Below is a small trained network, with its code and all its weights. Each question gives an input and a target symbol and asks what happens when units are switched off, that is, made to give their printed mean instead of their output.

import numpy as np


def w(rows, s, z=0):
    codes = np.array(rows[::2]) - 128.0
    scale = np.full(codes.shape[1], s)
    scale[-1] = z or s
    return codes * scale


def f(y):
    return y / 2 * (1 + np.tanh(0.7978845608 * (y + 0.044715 * y**3)))


def softmax(a):
    e = np.exp(a - a.max(-1, keepdims=True))
    return e / e.sum(-1, keepdims=True)


def log_softmax(a):
    a = a - a.max(-1, keepdims=True)
    return a - np.log(np.exp(a).sum(-1, keepdims=True))


def net(x, mask):
    ids = ['γδεηθλξπτφψω'.index(c) for c in x.split()]
    T = len(ids)
    res = E[ids] + P[:T]
    q, k, v = (res @ M[0].T for M in (Q, K, V))
    z = softmax(np.where(np.tri(T) > 0, q @ k.T / 4**0.5, -1e9)) @ v
    res = res + np.where(mask[0], z, O[0][:, -1]) @ O[0][:, :-1]
    y = f(res @ A[0][:, :-1].T + A[0][:, -1])
    res = res + np.where(mask[1:9], y, B[0][:, -1]) @ B[0][:, :-1]
    return log_softmax(res[-1] @ U[:, :-1].T + U[:, -1])


Q, K, V, O, A, B = {}, {}, {}, {}, {}, {}
E = w([
[78,110,158,44],'γ',
[77,93,145,66],'δ',
[51,25,103,104],'ε',
[27,64,43,162],'η',
[96,82,152,204],'θ',
[85,84,142,243],'λ',
[238,145,48,135],'ξ',
[81,103,152,73],'π',
[62,249,140,205],'τ',
[72,95,138,81],'φ',
[67,101,126,91],'ψ',
[80,159,173,13],'ω',
],0.014)
P = w([
[151,81,211,246],'0',
[131,121,146,136],'1',
[111,131,119,122],'2',
[102,136,107,108],'3',
[93,140,96,104],'4',
[87,146,84,103],'5',
[85,151,78,107],'6',
[91,149,67,116],'7',
[85,153,60,115],'8',
[85,156,59,120],'9',
[90,157,50,125],'10',
[87,162,45,124],'11',
],0.012)
Q[0] = w([
[169,139,220,132],'head 1',
[122,118,123,113],'head 1',
[148,87,112,103],'head 1',
[145,186,8,100],'head 1',
],0.011)
K[0] = w([
[2,171,182,99],'head 1',
[174,161,155,110],'head 1',
[120,103,104,80],'head 1',
[181,186,64,125],'head 1',
],0.0097)
V[0] = w([
[213,103,54,133],'head 1',
[216,206,203,88],'head 1',
[254,126,33,98],'head 1',
[180,232,46,195],'head 1',
],0.0076)
O[0] = w([
[43,91,254,173,56],'head 1',
[58,26,129,191,31],'head 1',
[7,107,228,176,2],'head 1',
[24,81,151,12,197],'head 1',
],0.0077,0.0059)
A[0] = w([
[146,136,152,147,66],'neuron 1',
[73,136,142,123,79],'neuron 2',
[137,65,101,148,108],'neuron 3',
[141,79,149,110,220],'neuron 4',
[163,173,145,251,217],'neuron 5',
[118,96,185,148,1],'neuron 6',
[128,92,110,92,118],'neuron 7',
[172,113,142,192,108],'neuron 8',
],0.021,0.0025)
B[0] = w([
[101,111,185,145,115],'neuron 1',
[145,98,136,107,254],'neuron 2',
[174,108,247,103,140],'neuron 3',
[91,153,182,190,140],'neuron 4',
[176,90,159,82,203],'neuron 5',
[180,154,59,179,196],'neuron 6',
[184,170,145,139,219],'neuron 7',
[54,179,67,162,154],'neuron 8',
],0.015,0.0061)
U = w([
[103,163,188,159,151],'γ',
[114,132,139,111,17],'δ',
[62,123,141,78,72],'ε',
[111,131,137,113,14],'η',
[82,175,2,160,159],'θ',
[72,86,144,71,122],'λ',
[119,126,123,124,3],'ξ',
[113,126,128,126,30],'π',
[138,183,142,215,54],'τ',
[251,107,134,89,179],'φ',
[121,165,161,154,67],'ψ',
[55,60,131,125,248],'ω',
],0.0086,0.0072)

Each question gives the input, a string of symbols that net reads in full, and the target symbol t.
The units are the heads (4 rows each of Q, K, V and O) and the neurons (one row each of A and B). Each row of codes is followed by its name. A weight is (code - 128) times the scale printed after its matrix; where a second scale follows, it is the last column's (O, A, B and U).
mask holds one flag per unit, heads first, then neurons. A switched-off unit (its flag False) gives its mean, the last column of its rows in O or B, instead of its output. The means were averaged over made-up inputs and are rounded, as every weight is.
A unit's drop is (log p(t) with every unit on - log p(t) with that unit switched off) / (log p(t) with every unit on - log p(t) with every unit switched off).
The circuit of an input: a set's keep is (log p(t) with only the set's units on - log p(t) with every unit switched off) / (log p(t) with every unit on - log p(t) with every unit switched off). Starting from all 9 units, units are removed one at a time, each time the one whose removal leaves the highest keep (on an exact tie, the one counted first), for as long as the keep stays at least 0.8.
circuit, biggest first: the units of the circuit, biggest drop first
k most important neurons: the k neurons with the biggest drops, biggest first
drop when u is switched off: that unit's drop, to one decimal
input τ ξ τ γ θ ψ ω ω τ ω, target λ: circuit, biggest first : [head 1]
input η φ γ φ ψ ω ω, target θ: circuit, biggest first : [neuron 5; neuron 2]
input ω δ π ψ π, target θ: 4 most important neurons : [neuron 5; neuron 2; neuron 3; neuron 7]
input τ η η η τ η ω φ ε ε τ λ, target φ: circuit, biggest first : [neuron 5; head 1]
input π φ τ τ τ λ, target φ: circuit, biggest first : [head 1; neuron 5]
input τ φ τ ψ τ η, target φ: circuit, biggest first : [neuron 3; neuron 7]
input τ θ η, target φ: 2 most important neurons : [neuron 3; neuron 8]
input τ τ λ τ η π ε, target φ: 2 most important neurons : [neuron 7; neuron 3]
input η δ τ η λ ξ φ τ ψ δ η τ, target ω: 2 most important neurons : [neuron 2; neuron 7]
input η τ ψ τ λ ξ ψ τ τ λ, target ω: 2 most important neurons : [neuron 7; neuron 6]
input τ ψ ψ θ η δ ξ ψ, target ω: drop when neuron 6 is switched off : -0.1
input ψ ε τ, target φ: drop when neuron 8 is switched off : 0.1
input τ τ τ τ φ ξ τ φ π τ η τ, target ω: drop when neuron 2 is switched off : 0.1
input η ω τ, target φ: circuit, biggest first : [neuron 5]
input τ ψ δ ψ ψ π ψ τ ε, target φ: 2 most important neurons : [neuron 3; neuron 7]
